Each row has a name. Each question is about the rows just above it.

[ 4.05  0.26  5.13 -2.32  0.41]  vem
[-8.45  0.77  0.34  4.05  1.20]  tem
[ 4.05 -0.14  5.13 -2.32  0.41]  Suv
[ 4.06 -0.40  0.63 -1.84  0.74]  tumel
[-8.46  6.16  0.26 -1.73  4.36]  Vifu
[ 0.22  0.77  0.34 -0.68  0.30]  pav
[-1.15  0.73  0.05 -0.20  0.64]  Dovob
Whose row is [ 4.06 -0.40  0.63 -1.84  0.74]?  tumel
Which value is in both Vifu and vem?  [0.26]
The one value in Suv and tem:  [4.05]

[ 0.10 -1.31 -1.95 -2.25  2.34 -0.58 -4.23  1.09 -3.06 -1.22 -1.93 -0.98
 -1.33 -1.03  1.56 -2.60 -0.26  0.05 -5.62] : Dovob
[ 0.10 -1.31 -1.95 -2.25  2.34 -0.58 -4.23  1.09 -3.06 -1.22 -1.93 -0.98
 -1.33 -1.03  1.56 -2.60 -0.26  0.05  1.00] : las
[ 1.18 -2.70 -0.81 -2.33 -7.02  0.09  2.08 -2.34  0.81  0.05  0.81  0.40
  0.30  0.42  1.22 -2.45 -3.10 -0.46  3.16] : rokis
[ 0.24 -0.25 -0.58 -2.39  0.91  0.87  2.75 -0.21  1.03  3.85 -1.27 -0.89
 -0.77 -1.36 -0.35 -2.21  4.48  1.25  1.30] : vem
[ 0.24 -0.25 -0.58 -2.39  0.91  0.87 -0.20 -0.27  1.03  0.53 -2.37  0.05
 -2.74  0.73  3.70 -1.59  2.29 -0.52  0.13] : Vifu
[-1.27 -0.25 -0.58  0.82  0.91  0.87  2.75 -0.27  1.03  3.85 -1.27 -0.89
 -0.77 -1.36 -0.35 -2.21 -0.36  1.25  1.30] : vukom
[-0.56  1.42  4.91  6.64  2.40 -1.52 -1.04 -1.82 -1.39 -0.35 -0.20 -0.27
  0.68 -1.23  1.25 -1.11  1.09  1.80  2.85] : Sis
The one value in las and rokis:  [0.05]
Which value is in both las and Sis?  [1.09]
The one value in las and vukom:  [-0.58]

[ 5.51 -4.87  0.44 -1.46 -3.43 -0.67 -3.63  3.94  4.73  1.49  2.37 -2.49
  1.92 -0.39 -1.92  3.76 -0.95  3.44  1.54 -5.07  0.05 -1.42  3.23  2.58
  0.61  5.36 -3.11 -0.12  1.50 -4.21 -1.93 -3.54  1.02  0.45 -1.74 -2.05] = las
[ 5.42 -1.06  0.62  2.20 -0.60  1.89  0.40  1.90  4.08 -0.45 -0.28  2.04
 -2.05 -0.04 -0.29  3.61  2.98  0.22 -2.59 -0.37  2.43 -1.42 -1.92  0.62
  0.86  1.43 -2.98 -3.25  2.10 -0.14  3.95 -0.37 -2.58  1.97  6.15 -1.52] = Mera
[ 3.75  0.92  2.57  2.09  0.92  1.27 -0.30 -0.12  1.49  0.42 -2.58 -1.05
 -4.43 -3.71  1.85  1.69  1.23  0.40 -4.10  0.57 -0.17 -0.29  1.13 -0.69
  0.03  2.88 -1.06 -2.36  3.24  0.92  1.54  2.98  0.11  3.32  6.15 -0.53] = tem
Where do [ 5.51 -4.87  0.44 -1.46 -3.43 -0.67 -3.63  3.94  4.73  1.49  2.37 -2.49
  1.92 -0.39 -1.92  3.76 -0.95  3.44  1.54 -5.07  0.05 -1.42  3.23  2.58
  0.61  5.36 -3.11 -0.12  1.50 -4.21 -1.93 -3.54  1.02  0.45 -1.74 -2.05] appear?  las
Which row holds [ 5.42 -1.06  0.62  2.20 -0.60  1.89  0.40  1.90  4.08 -0.45 -0.28  2.04
 -2.05 -0.04 -0.29  3.61  2.98  0.22 -2.59 -0.37  2.43 -1.42 -1.92  0.62
  0.86  1.43 -2.98 -3.25  2.10 -0.14  3.95 -0.37 -2.58  1.97  6.15 -1.52]?  Mera

[ 1.82  0.34  2.43 -4.39  0.69 -0.77  1.55 -1.19 -0.35  1.06 -4.10  2.30] -> vukom
[ 1.19  2.00 -0.27 -0.15  1.71 -0.68  0.86 -1.90  0.13 -0.04 -5.21  2.43] -> Vifu
[ 3.97  0.98 -0.59  0.52  0.86 -1.41  0.29  1.78  2.43  2.46 -3.27  5.47] -> Mera
[ 0.99  0.46  2.42 -1.06  1.52 -1.99 -1.19 -1.06 -0.95  0.08 -6.86 -1.07] -> Dovob
Shared by Vifu and vukom:  [2.43]
Shared by Dovob and vukom:  [-1.19]
Which value is in both vukom and Mera?  [2.43]
The one value in vukom and Dovob:  [-1.19]
Which value is in both Mera and vukom?  [2.43]

[ 1.33 -0.60  1.33 -0.82  0.13 -0.88  3.18  2.18 -0.86  0.21 -0.16 -0.84]  tem
[-0.39  0.33 -5.13 -0.68 -2.30 -1.15 -2.04 -6.33 -0.49  3.64  2.02 -3.94]  Suv
[ 0.37  0.57  1.11  1.04  1.36 -3.09 -1.96  1.08 -1.02 -1.25 -2.51  0.55]  vukom
[ 2.55  0.40  1.67 -0.44  0.83 -0.11  0.58  1.67 -1.89  1.10 -1.09 -0.75]  Sis
[ 0.33 -1.05  1.53  1.16 -0.17 -1.25  1.15  1.14  0.96  0.58 -2.03 -0.76]  tumel
[ 0.59 -1.11 -0.80  0.46  0.75  1.22 -0.69  0.24  0.34 -3.84 -0.43  0.34]  las
[-1.70 -0.28  0.26  0.39  1.18  0.85  0.28 -0.11 -0.13 -3.45  0.05  0.09]  Dovob
[-0.86 -1.10  0.15 -3.08  1.15 -1.12  3.55  1.44  2.46 -0.69  1.40 -0.14]  pav
The one value in pav and las:  [-0.69]
The one value in pav and tumel:  [1.15]
The one value in Suv and tumel:  [0.33]
Which row holds [ 0.59 -1.11 -0.80  0.46  0.75  1.22 -0.69  0.24  0.34 -3.84 -0.43  0.34]?  las
Shared by tumel and Sis:  [0.58]
Which value is in both Sis and tumel?  [0.58]
Shared by vukom and tumel:  [-1.25]

[-5.57  5.80 -0.89  0.74] : pav
[-0.57 -7.14  1.05  1.28] : Dovob
[-7.14 -1.71 -5.57  3.91] : las
[ 5.81  4.15 -7.15  5.10] : tumel
[5.81 3.92 5.81 5.11] : tem
[ 5.11 -1.07 -5.58  3.92] : Suv
The one value in las and Dovob:  [-7.14]
Which value is in both tumel and tem?  [5.81]
Shared by pav and las:  [-5.57]
Whose row is [-5.57  5.80 -0.89  0.74]?  pav
Whose row is [ 5.11 -1.07 -5.58  3.92]?  Suv
Whose row is [ 5.81  4.15 -7.15  5.10]?  tumel
The one value in Dovob and las:  [-7.14]

